-0.8,41.1,-31.8,-6.5,-30.6,-21.9,78.3,-28.1,16.8,-63.9,-19.6,18.5,20.8,16.1,37.6,0.7,-12.9,11.2,45.1,-0.6,-33.3,64.7,-1.6,-21.1,91.0,-46.1,-12.3,-64.1,-18.8,-65.1,-34.6,10.0,-26.6,-19.3,-74.7,-25.7,-23.0 : (105)
-8.5,-29.8,11.5,-12.3,-26.0,12.4,-13.1,-10.7,4.0,-9.6,0.1,9.5,3.0,35.0,-17.9,28.3,-30.1,-23.0,12.7,64.7,-0.6,91.0,-21.1,-46.1,-1.6,-33.3,13.1,-5.8,9.2,-20.3,25.4,25.9,-15.7,2.7,12.9,27.9,-5.0 : (145)
46.9,-4.5,-7.7,10.2,53.0,11.0,12.2,-4.5,-3.0,12.8,22.9,-1.6,-8.2,20.3,59.6,-70.6,22.8,17.2,30.3,-8.0,-4.6,-24.0,-12.0,-5.0,8.3,13.7,5.4,12.3,-6.9,70.3,-9.8,-71.8,-22.5,-45.8,11.6,-1.2,37.1 : (22)
-41.4,-25.3,56.2,5.0,-51.7,-2.7,2.6,-1.2,22.9,-28.7,26.6,-8.9,13.8,-48.3,-42.8,-42.8,-40.3,1.9,-17.5,-33.3,-31.9,-21.9,14.9,75.1,-24.9,-24.9,20.7,-16.7,-15.1,-18.8,4.5,-7.4,72.2,2.2,-37.3,61.2,27.8 : (20)
-20.4,-18.4,-16.9,-5.9,-14.9,-18.8,44.1,21.7,26.7,-2.3,27.3,-6.3,5.0,-5.5,4.2,-11.2,-24.3,20.3,2.3,23.6,-42.6,16.1,21.0,26.4,45.8,-31.6,32.4,-54.6,-58.0,-52.2,-29.3,-23.7,20.8,-48.2,-53.1,36.0,15.0 : (33)
15.3,-7.4,-7.4,-3.4,16.9,8.3,-8.4,-21.8,-16.5,-8.5,20.2,11.5,1.4,41.7,19.6,-12.4,0.6,-15.5,22.1,10.3,-9.2,-34.2,-6.0,1.6,-0.3,5.5,7.6,0.6,6.7,16.8,7.8,-34.6,-36.0,-20.9,23.4,14.5,19.3 : (37)
-6.8,-37.6,22.1,-9.7,-22.4,10.2,-6.3,3.4,43.8,11.6,-10.4,-19.8,-6.2,-5.5,4.2,4.3,-22.5,11.2,6.9,19.9,15.2,21.7,-13.5,22.8,11.0,9.2,15.9,3.7,-5.7,-10.9,12.5,18.1,-0.7,-7.6,-7.8,11.6,-5.7 : (143)
back: 56.2,-25.3 => (20)
back: -46.1,91.0,-21.1,-1.6,64.7,-33.3,-0.6 => (105)
asked: -6.8,-37.6,22.1,-9.7,-22.4,10.2,-6.3,3.4,43.8,11.6,-10.4,-19.8,-6.2,-5.5,4.2,4.3,-22.5,11.2,6.9,19.9,15.2,21.7,-13.5,22.8,11.0,9.2,15.9,3.7,-5.7,-10.9,12.5,18.1,-0.7,-7.6,-7.8,11.6,-5.7 => (143)
back: -4.5,46.9 => (22)

19.1,3.4,21.9,39.2,-10.8,-13.4,-16.4,-13.1,-15.1,23.5,-22.6,-22.6,-32.8,-0.8,-9.0,22.3,13.6,20.9,-12.2,3.2,5.8,17.5,28.4,-20.4,-15.9,-3.8,-18.6,15.7,-9.2,-36.2,10.2,-14.1,-13.1,-8.0,22.0,-12.8,31.7,22.0,-15.1,24.4,-13.4,21.8,-2.4,30.4,19.9,-24.8,7.5,-13.3,-8.2,-9.6,5.2,-49.6,-19.5,13.6,12.5,-25.3  (11)
-3.9,19.3,11.8,-11.6,14.8,0.0,-5.2,-28.3,28.3,1.5,16.1,-39.0,-34.1,-18.8,-29.2,-9.5,8.4,13.3,-0.1,-9.5,-1.1,-7.2,15.4,-9.4,-6.2,-3.2,-9.3,-13.9,-33.5,8.4,4.6,4.0,-11.3,-10.8,-9.6,-20.0,13.1,-14.7,-10.3,14.6,18.2,0.3,-17.5,17.4,19.8,27.0,-16.5,-6.9,11.5,0.8,13.3,14.9,9.9,26.1,-4.8,2.6  (106)
-10.9,-10.3,-14.6,0.2,-0.2,44.1,0.9,28.7,-9.4,-12.2,26.3,2.9,30.3,4.4,4.5,-11.8,-12.1,-2.8,33.7,0.5,8.4,23.4,-17.3,31.4,16.5,6.2,20.1,-4.2,33.2,18.7,4.0,2.0,-12.7,9.5,12.9,11.8,15.7,-45.8,20.9,-23.2,17.9,-30.2,8.8,7.9,14.8,-5.1,2.8,-34.6,61.1,-11.7,15.9,14.1,9.6,-21.2,-16.4,20.5  (119)
-43.7,24.7,-27.3,-1.6,-29.5,-2.0,5.8,56.8,-54.6,7.6,-29.6,73.4,71.9,33.8,51.8,17.7,-16.8,-16.6,4.0,10.6,12.8,14.1,-14.9,22.0,19.6,9.4,13.3,25.6,52.8,-9.7,-9.5,0.0,26.9,44.0,13.1,38.5,-20.1,1.5,-0.1,-5.5,0.2,-5.0,3.8,-3.7,-13.0,7.9,1.9,1.3,0.0,-1.6,7.5,22.2,3.7,7.2,-0.2,10.2  (188)
18.3,47.6,1.1,-11.8,21.2,-17.9,8.3,4.8,-11.8,-25.9,-11.9,24.6,-7.7,12.0,23.7,3.4,1.7,-24.8,-5.1,20.2,-28.2,0.0,-33.0,-2.3,-7.7,-7.6,10.1,3.4,40.5,-22.8,3.4,-20.2,-10.6,-47.4,11.7,2.9,-2.9,5.5,32.2,32.5,-10.1,-15.6,-8.7,-12.9,7.8,-10.9,38.3,-5.2,-8.0,13.6,15.9,-2.2,15.0,-11.2,15.2,57.9  (112)
-43.7,24.7,-27.3,-1.6,-29.5,-2.0,5.8,56.8,-54.6,7.6,-29.6,73.4,71.9,33.8,51.8,17.7,-16.8,-16.6,4.0,10.6,12.8,14.1,-14.9,22.0,19.6,9.4,13.3,25.6,52.8,-9.7,-9.5,0.0,26.9,44.0,13.1,38.5,-25.9,27.5,6.7,-42.7,-32.0,5.8,42.6,-27.0,-45.7,-50.6,17.8,15.8,-19.4,-11.7,-34.7,-29.5,-29.8,-49.7,1.3,-28.3  (62)
-20.5,-15.5,0.3,-5.3,-1.9,-20.8,28.6,-12.6,-8.3,-27.1,4.6,27.2,1.6,13.7,-12.4,-0.9,7.6,4.4,14.1,-1.4,-4.5,8.0,14.8,15.6,7.6,7.1,17.0,-7.9,-12.5,-5.1,-24.3,-14.4,-5.0,13.8,-21.8,19.7,-10.1,16.4,20.4,16.3,-3.2,-1.2,7.5,-7.2,0.1,-14.6,24.1,-2.4,-7.9,-21.7,7.5,2.8,-5.0,-28.3,-25.1,1.7  (83)
21.8,14.9,-16.0,-35.0,-1.3,-36.6,-8.8,11.9,30.5,19.3,-56.3,15.6,4.8,-9.6,-14.3,22.6,-58.7,-19.0,-68.3,5.3,-42.0,-88.6,-23.0,-40.4,25.2,9.8,-20.3,-48.6,-10.7,32.1,-30.9,9.7,39.8,-5.0,-40.8,-9.9,-78.2,34.0,-23.0,-10.2,-15.2,2.9,10.6,2.8,-34.6,-5.1,15.9,14.8,7.9,-11.7,61.1,53.7,8.9,37.0,13.2,28.6  (63)
2.2,-3.9,3.3,-15.0,4.3,5.6,-5.2,10.0,-8.2,-7.0,-40.2,-5.5,3.2,-4.5,-10.2,0.0,22.6,-9.8,-6.8,3.2,2.5,-0.5,-18.5,-17.4,-8.3,5.2,-18.4,17.2,3.8,6.1,5.9,6.4,-4.4,3.1,5.2,-8.1,-23.0,-1.8,-0.8,5.0,-9.1,7.3,-8.5,-10.9,-7.8,-2.9,-1.9,-3.9,19.1,11.8,-11.6,14.8,0.0,14.5,7.6,6.0  (122)
18.3,47.6,1.1,-11.8,21.2,-17.9,8.3,4.8,-11.8,-25.9,-11.9,24.6,-7.7,12.0,23.7,3.4,1.7,-24.8,-5.1,20.2,-28.2,0.0,-33.0,-2.3,-7.7,-7.6,10.1,3.4,40.5,-22.8,6.9,14.8,-15.9,-1.9,-22.2,-38.1,26.8,-28.4,-30.8,13.8,38.5,6.7,-33.2,35.6,36.0,55.7,-45.7,-11.0,22.7,-1.5,20.2,29.3,15.4,54.9,-13.1,-21.1  (60)
-21.3,-0.1,21.8,-5.3,6.0,34.8,20.7,-19.3,-4.7,-15.7,67.9,-6.4,10.8,-3.7,29.2,-43.7,59.9,-17.1,53.0,-9.0,36.1,67.9,2.9,36.5,-34.8,-13.5,14.8,44.5,-9.5,-6.7,37.4,9.9,-17.9,-1.5,34.0,1.1,54.0,-27.9,13.0,4.3,15.7,4.8,-22.5,-8.9,12.2,29.8,-14.6,-21.8,15.2,38.9,-49.9,-22.4,2.8,-19.6,-2.4,-24.7  (6)
back: 0.0,14.8,-11.6,11.8,19.1,-3.9 => (122)
back: -16.4,-13.4,-10.8,39.2 => (11)
back: 6.2,16.5,31.4,-17.3,23.4,8.4,0.5,33.7 => (119)
back: 15.6,14.8 => (83)
back: 61.1,-11.7,7.9,14.8,15.9,-5.1,-34.6,2.8 => (63)
back: -5.0,-14.4 => (83)
back: -22.2,-1.9,-15.9,14.8 => (60)

-15.2,-45.8,-35.5,-42.1,-74.5,-34.3,-22.6,-18.9,-29.5 : (32)
58.9,22.7,-35.5,-42.1,58.9,12.0,22.7,-6.4,0.8 : (121)
-15.2,-45.8,-35.5,-42.1,58.9,23.0,6.5,-29.5,-18.9 : (128)
back: -6.4,22.7,12.0,58.9,-42.1 => (121)
back: -18.9,-29.5,6.5,23.0 => (128)
asked: -15.2,-45.8,-35.5,-42.1,-74.5,-34.3,-22.6,-18.9,-29.5 => (32)
back: -34.3,-74.5 => (32)
back: 23.0,58.9 => (128)
back: -29.5,6.5,23.0,58.9,-42.1,-35.5,-45.8 => (128)
back: -22.6,-34.3 => (32)

-1.2,-21.6,0.9,-0.3,-0.6,1.6,1.0,-2.8,0.5,1.3,-2.4,9.7,-3.8,-0.1,0.5,3.2,-1.2 = (58)
-1.1,-29.0,1.4,-0.9,-0.8,2.4,0.8,-3.9,0.3,1.6,-5.5,1.3,10.6,-0.2,8.0,-5.3,-0.8 = (80)
-0.9,-29.5,0.8,1.8,-0.5,1.8,3.2,-4.0,1.7,2.6,-10.8,9.0,-2.5,1.2,1.9,5.0,-3.1 = (27)
14.6,74.6,-13.3,15.5,7.1,-11.9,1.0,8.9,6.5,-26.5,0.0,-11.8,46.4,13.4,10.9,-26.2,-58.8 = (144)
15.5,7.1,-11.9,1.2,3.7,-7.8,0.0,-3.8,-2.5,-0.3,-2.1,0.0,-2.0,2.5,-2.3,-0.6,0.4 = (161)
-5.1,-8.5,3.5,3.6,2.5,-6.0,0.3,-3.3,-2.3,2.2,-6.4,-1.4,-1.7,0.5,-3.4,1.4,3.1 = (72)
-7.9,-3.6,3.5,4.6,4.7,-12.7,-3.6,-3.3,-4.2,-5.1,8.0,10.6,-0.2,1.3,-5.5,-5.3,-7.3 = (82)
back: 3.7,1.2,-11.9 => (161)
back: 1.0,-11.9,7.1,15.5 => (144)
back: -6.0,2.5,3.6,3.5,-8.5,-5.1 => (72)
back: -5.3,-5.5,1.3,-0.2,10.6,8.0 => (82)
back: 1.6,0.3,-3.9,0.8,2.4 => (80)
back: -6.4,2.2 => (72)
back: -8.5,-5.1 => (72)

4.4,6.7,7.4,-32.8,-0.1,17.8,16.4,-22.2,-10.5,-20.0,-5.7,8.8,21.3,15.4,-41.6,-62.0,64.1,-20.9  (74)
4.4,6.7,-93.3,-32.8,-0.1,17.8,16.4,-22.2,8.8,21.3,-5.7,-10.5,-20.0,3.1,58.7,36.2,-57.6,-6.7  (36)
4.4,6.7,-93.3,-32.8,-0.1,17.8,8.8,-10.5,16.4,-22.2,-5.7,-20.0,-12.2,15.4,-41.6,-62.0,64.1,-20.9  (54)
asked: 4.4,6.7,-93.3,-32.8,-0.1,17.8,8.8,-10.5,16.4,-22.2,-5.7,-20.0,-12.2,15.4,-41.6,-62.0,64.1,-20.9 => (54)
back: -20.0,-10.5,-5.7,21.3,8.8 => (36)
back: 8.8,-5.7,-20.0,-10.5,-22.2,16.4 => (74)
back: -10.5,-5.7,21.3 => (36)

40.4,-22.2,-7.5,46.7,-3.3,35.7,-25.5,-32.9,-36.4,16.4,8.4,-5.2,-14.9,-60.6,42.8,13.8,56.4,-84.7 = (49)
-3.3,35.7,-25.5,-33.1,-36.4,35.7,-25.5,-32.9,-36.4,37.9,8.4,-5.2,-14.9,-60.6,42.8,13.8,56.4,-84.7 = (31)
17.4,-13.2,-12.3,2.4,4.3,17.6,-6.9,2.4,-23.6,39.2,-1.8,14.2,16.6,-43.1,13.6,0.9,45.9,-42.2 = (50)
back: -36.4,-32.9,-25.5,35.7,-3.3 => (49)
back: 13.6,-43.1,16.6,14.2,-1.8,39.2,-23.6,2.4 => (50)
asked: -3.3,35.7,-25.5,-33.1,-36.4,35.7,-25.5,-32.9,-36.4,37.9,8.4,-5.2,-14.9,-60.6,42.8,13.8,56.4,-84.7 => (31)
back: -60.6,-14.9,-5.2,8.4,37.9,-36.4,-32.9,-25.5,35.7,-36.4,-33.1 => (31)

76.0,20.2,5.9,21.2,42.8,34.7,55.2,3.7,46.1,-1.0,-27.6,-89.3,-62.9,-20.3,42.4,-71.0,-25.9,-11.8 -> (125)
64.6,31.4,8.0,12.4,35.6,28.0,44.5,-7.5,38.9,-1.0,-21.7,-89.3,-62.9,-26.6,36.5,-61.7,-16.3,-3.8 -> (150)
-26.5,-7.7,5.9,-9.3,-64.8,-5.3,5.4,-22.0,2.6,-1.0,-1.0,34.6,17.6,-4.7,-4.3,87.3,55.7,-3.8 -> (86)
2.0,-46.7,1.6,-44.2,-0.3,28.0,-1.7,-26.8,-4.7,-47.7,19.7,68.4,49.8,14.0,-33.4,59.4,50.9,-5.4 -> (127)
34.7,17.6,-4.7,-9.3,-64.8,-5.3,5.4,-22.0,2.6,-1.0,-1.0,34.6,17.6,-4.7,-4.3,3.5,7.7,13.6 -> (40)
24.8,53.7,21.8,-5.0,-0.3,28.0,19.6,-22.0,13.5,-1.0,-12.8,-78.0,-38.8,-32.8,19.0,-33.8,2.9,16.8 -> (45)
back: -3.8,55.7,87.3,-4.3,-4.7,17.6,34.6,-1.0,-1.0,2.6,-22.0 => (86)
asked: -26.5,-7.7,5.9,-9.3,-64.8,-5.3,5.4,-22.0,2.6,-1.0,-1.0,34.6,17.6,-4.7,-4.3,87.3,55.7,-3.8 => (86)
back: -1.0,13.5,-22.0,19.6,28.0,-0.3,-5.0 => (45)
asked: 24.8,53.7,21.8,-5.0,-0.3,28.0,19.6,-22.0,13.5,-1.0,-12.8,-78.0,-38.8,-32.8,19.0,-33.8,2.9,16.8 => (45)

